Below is a small trained network, with its code and all its weights. Each question gives an input and a class and asks what happens when units are switched off, that is, made to give their printed mean instead of their output.

import numpy as np


def w(rows, s, z=0):
    codes = np.array(rows[::2]) - 128.0
    scale = np.full(codes.shape[1], s)
    scale[-1] = z or s
    return codes * scale


def f(y):
    return y / 2 * (1 + np.tanh(0.7978845608 * (y + 0.044715 * y**3)))


def log_softmax(a):
    a = a - a.max(-1, keepdims=True)
    return a - np.log(np.exp(a).sum(-1, keepdims=True))


def net(x, mask):
    res = np.array(x, float).reshape(1, 6) / 4 @ E
    y = f(res @ A[0][:, :-1].T + A[0][:, -1])
    res = res + np.where(mask, y, B[0][:, -1]) @ B[0][:, :-1]
    return log_softmax(res[-1] @ U[:, :-1].T + U[:, -1])


A, B = {}, {}
E = w([
[125,123,125,126],'x0',
[127,145,153,141],'x1',
[2,153,121,169],'x2',
[136,38,123,234],'x3',
[126,129,131,129],'x4',
[126,118,115,120],'x5',
],0.0098)
A[0] = w([
[125,179,80,68,2],'neuron 0',
[3,140,154,167,38],'neuron 1',
[126,172,133,81,77],'neuron 2',
[97,119,180,44,59],'neuron 3',
[120,200,120,87,151],'neuron 4',
[246,60,138,87,124],'neuron 5',
[70,120,28,127,89],'neuron 6',
],0.011,0.0055)
B[0] = w([
[109,85,173,179,165],'neuron 0',
[91,113,157,76,220],'neuron 1',
[120,66,131,174,171],'neuron 2',
[152,73,134,182,161],'neuron 3',
[81,102,112,193,216],'neuron 4',
[6,146,163,115,254],'neuron 5',
[138,159,196,103,165],'neuron 6',
],0.011,0.0078)
U = w([
[97,6,131,222,2],'0',
[106,135,116,123,249],'1',
[114,151,131,129,243],'2',
[97,134,212,49,13],'3',
[103,148,93,139,199],'4',
[118,121,121,123,183],'5',
[213,162,136,83,36],'6',
],0.012,0.0076)

Each question gives the input, the list of numbers given to net, and the class t.
The units are the neurons (one row each of A and B). Each row of codes is followed by its name. A weight is (code - 128) times the scale printed after its matrix; where a second scale follows, it is the last column's (A, B and U).
mask holds one flag per neuron, in row order. A switched-off neuron (its flag False) gives its mean, the last column of its row in B, instead of its output. The means were averaged over made-up inputs and are rounded, as every weight is.
A unit's drop is (log p(t) with every unit on - log p(t) with that unit switched off) / (log p(t) with every unit on - log p(t) with every unit switched off).
The circuit of an input: a set's keep is (log p(t) with only the set's units on - log p(t) with every unit switched off) / (log p(t) with every unit on - log p(t) with every unit switched off). Starting from all 7 units, units are removed one at a time, each time the one whose removal leaves the highest keep (on an exact tie, the one counted first), for as long as the keep stays at least 0.8.
circuit, biggest first: the units of the circuit, biggest drop first
k most important neurons: the k neurons with the biggest drops, biggest first
drop when u is switched off: that unit's drop, to one decimal
input [-2,-5,0,4,2,-5], class 2: circuit, biggest first	(neuron 4; neuron 2)
input [-6,-1,-8,0,4,-2], class 3: circuit, biggest first	(neuron 5)
input [0,-8,0,5,2,-4], class 2: 4 most important neurons	(neuron 4; neuron 2; neuron 3; neuron 0)
input [-4,1,8,4,-5,8], class 3: circuit, biggest first	(neuron 1; neuron 6)
input [7,4,-1,5,6,-6], class 1: 4 most important neurons	(neuron 4; neuron 2; neuron 3; neuron 0)
input [-7,4,-1,-7,7,-1], class 0: circuit, biggest first	(neuron 4; neuron 2; neuron 3)
input [5,2,8,-1,-5,1], class 3: 2 most important neurons	(neuron 1; neuron 6)
input [4,3,8,-3,-3,2], class 3: 2 most important neurons	(neuron 1; neuron 6)
input [4,6,8,7,-5,7], class 3: 3 most important neurons	(neuron 1; neuron 6; neuron 4)
input [-1,3,5,0,-2,-3], class 3: 2 most important neurons	(neuron 1; neuron 4)
input [8,3,-5,5,2,-1], class 1: drop when neuron 3 is switched off	0.1
input [3,0,2,-6,-2,0], class 0: drop when neuron 4 is switched off	0.2
input [-3,7,-5,5,-5,-6], class 2: drop when neuron 0 is switched off	0.1
